B =
-55   24   37  -23    9   58
-51   36   24  -33   17   41
-55   26   35  -23   11   62
-56   17   44  -16    5   74
-55   14   46  -14    4   78
-49   21   31  -31    7   23
-57    8   51  -13   -1   72
-55   24   37  -23    9   62
-41  -27   63   -4  -23   32
-15  -22   42   -9  -15   -5
-56   21   40  -22    7   59
B[0, 0] => -55
B[4, 5] => 78
B[:, 1] => [24, 36, 26, 17, 14, 21, 8, 24, -27, -22, 21]
B[6, 1] => 8
B[8] => [-41, -27, 63, -4, -23, 32]
B[8, 1] => -27
B[9, 1] => -22
B[8, 3] => -4
B[7, 4] => 9
B[:, 4] => [9, 17, 11, 5, 4, 7, -1, 9, -23, -15, 7]
B[:, 0] => [-55, -51, -55, -56, -55, -49, -57, -55, -41, -15, -56]
B[1, 5] => 41
B[:, 5] => [58, 41, 62, 74, 78, 23, 72, 62, 32, -5, 59]
B[3, 4] => 5
B[6, 2] => 51
B[10, 5] => 59
B[:, 3] => [-23, -33, -23, -16, -14, -31, -13, -23, -4, -9, -22]
B[4, 4] => 4
B[9, 0] => -15
B[1, 1] => 36
B[5, 0] => -49
B[2] => [-55, 26, 35, -23, 11, 62]
B[4, 1] => 14

a =
[[5 5 6 4 5 5 5 5 6 6 4 5 5 5 4]
 [4 5 4 5 5 5 5 5 5 4 5 6 2 5 5]
 [2 5 4 6 4 4 6 5 6 5 2 6 3 5 2]
 [4 6 6 4 3 7 4 5 6 5 4 6 3 5 4]
 [4 5 4 6 5 4 6 5 5 5 4 5 3 5 5]
 [5 7 2 6 5 4 6 5 5 5 5 8 4 6 5]
 [3 6 3 6 7 5 5 5 6 5 2 6 6 6 4]
 [5 4 6 4 3 4 4 5 5 8 3 4 4 4 3]
 [5 3 6 5 6 4 5 5 4 5 5 2 7 4 5]
 [8 5 6 5 8 7 5 5 5 4 8 5 8 6 8]]
a[0, 0]	5
a[-7, 0]	4
a[-4, 2]	3
a[-3, -8]	5
a[1, -2]	5
a[-8, 11]	6
a[-7, 14]	4
a[-7, -3]	3
a[5]	[5, 7, 2, 6, 5, 4, 6, 5, 5, 5, 5, 8, 4, 6, 5]
a[8, 9]	5
a[5, -11]	5
a[-8, -9]	6
a[-8, -7]	6
a[6, -9]	5
a[:, -10]	[5, 5, 4, 7, 4, 4, 5, 4, 4, 7]
a[-3]	[5, 4, 6, 4, 3, 4, 4, 5, 5, 8, 3, 4, 4, 4, 3]
a[-3, -4]	4
a[-4]	[3, 6, 3, 6, 7, 5, 5, 5, 6, 5, 2, 6, 6, 6, 4]
a[:, -13]	[6, 4, 4, 6, 4, 2, 3, 6, 6, 6]
a[5, -4]	8
a[:, -11]	[5, 5, 4, 3, 5, 5, 7, 3, 6, 8]
a[9, 10]	8
a[:, -2]	[5, 5, 5, 5, 5, 6, 6, 4, 4, 6]
a[-5, 8]	5
a[:, 8]	[6, 5, 6, 6, 5, 5, 6, 5, 4, 5]
a[5, 3]	6
a[-1, -10]	7
a[-2, 3]	5
a[4]	[4, 5, 4, 6, 5, 4, 6, 5, 5, 5, 4, 5, 3, 5, 5]
a[-4, -6]	5
a[-4, -12]	6
a[:, -8]	[5, 5, 5, 5, 5, 5, 5, 5, 5, 5]
a[0, 7]	5
a[3]	[4, 6, 6, 4, 3, 7, 4, 5, 6, 5, 4, 6, 3, 5, 4]
a[7, 12]	4
a[-8, -8]	5
a[0, 14]	4

A = [-68  21  -8 -41 -19]
A[-5]: -68
A[1]: 21
A[4]: -19

m =
 240.1  -153.3    92.8    53.0   199.3
  88.4   168.8    79.2  -274.2   108.1
 -34.4   150.6    58.0    89.9   176.9
   1.8     1.4     3.7     1.5     3.1
  38.9   150.3    35.5   -92.9    56.4
   0.5     0.4     1.0     1.2     2.3
  73.6    85.5  -191.0   102.2   208.5
  66.9   139.8   -33.8    50.5    33.4
  60.1  -133.4    56.6    10.8   189.8
  82.2   146.2   142.0  -233.2    78.2
 231.4  -115.2    68.8    50.3   121.9
  65.9    95.3    27.9  -278.3    83.6
  62.4   112.1   143.9  -124.7    46.9
m[0][0]	240.1
m[3][1]	1.4
m[8][3]	10.8
m[-10]	[1.8, 1.4, 3.7, 1.5, 3.1]
m[:, -5]	[240.1, 88.4, -34.4, 1.8, 38.9, 0.5, 73.6, 66.9, 60.1, 82.2, 231.4, 65.9, 62.4]
m[-9]	[38.9, 150.3, 35.5, -92.9, 56.4]
m[9][-2]	-233.2
m[6][-4]	85.5
m[-4][2]	142.0
m[2][-2]	89.9
m[0][-1]	199.3
m[:, -1]	[199.3, 108.1, 176.9, 3.1, 56.4, 2.3, 208.5, 33.4, 189.8, 78.2, 121.9, 83.6, 46.9]
m[-13][2]	92.8
m[2][1]	150.6
m[10][3]	50.3
m[12]	[62.4, 112.1, 143.9, -124.7, 46.9]
m[:, -3]	[92.8, 79.2, 58.0, 3.7, 35.5, 1.0, -191.0, -33.8, 56.6, 142.0, 68.8, 27.9, 143.9]
m[8][-5]	60.1
m[1][-4]	168.8
m[-11][-5]	-34.4
m[-2][0]	65.9
m[4][2]	35.5
m[-12][-3]	79.2
m[-13][-2]	53.0
m[5][-2]	1.2
m[:, 1]	[-153.3, 168.8, 150.6, 1.4, 150.3, 0.4, 85.5, 139.8, -133.4, 146.2, -115.2, 95.3, 112.1]
m[-4]	[82.2, 146.2, 142.0, -233.2, 78.2]
m[-8]	[0.5, 0.4, 1.0, 1.2, 2.3]
m[1][-2]	-274.2
m[-5][4]	189.8

X =
1	2	0	0	0	5	3	7	3
3	2	6	6	6	5	6	6	5
2	6	6	4	3	6	7	1	0
Indices start at 0.
(0, 0) -> 1
(1, 8) -> 5
(1, 4) -> 6
(2, 5) -> 6
(1, 5) -> 5
(0, 2) -> 0
(2, 1) -> 6

W =
[[ -4  61  50  16  13  -7 -14 -29   0  54]
 [-40  34  26  -2  11  21 -48  10  31  37]]
W[0,0] => -4
W[1,2] => 26
W[1,9] => 37
W[0,3] => 16
W[1] => [-40, 34, 26, -2, 11, 21, -48, 10, 31, 37]
W[0,9] => 54
W[0] => [-4, 61, 50, 16, 13, -7, -14, -29, 0, 54]
W[0,6] => -14
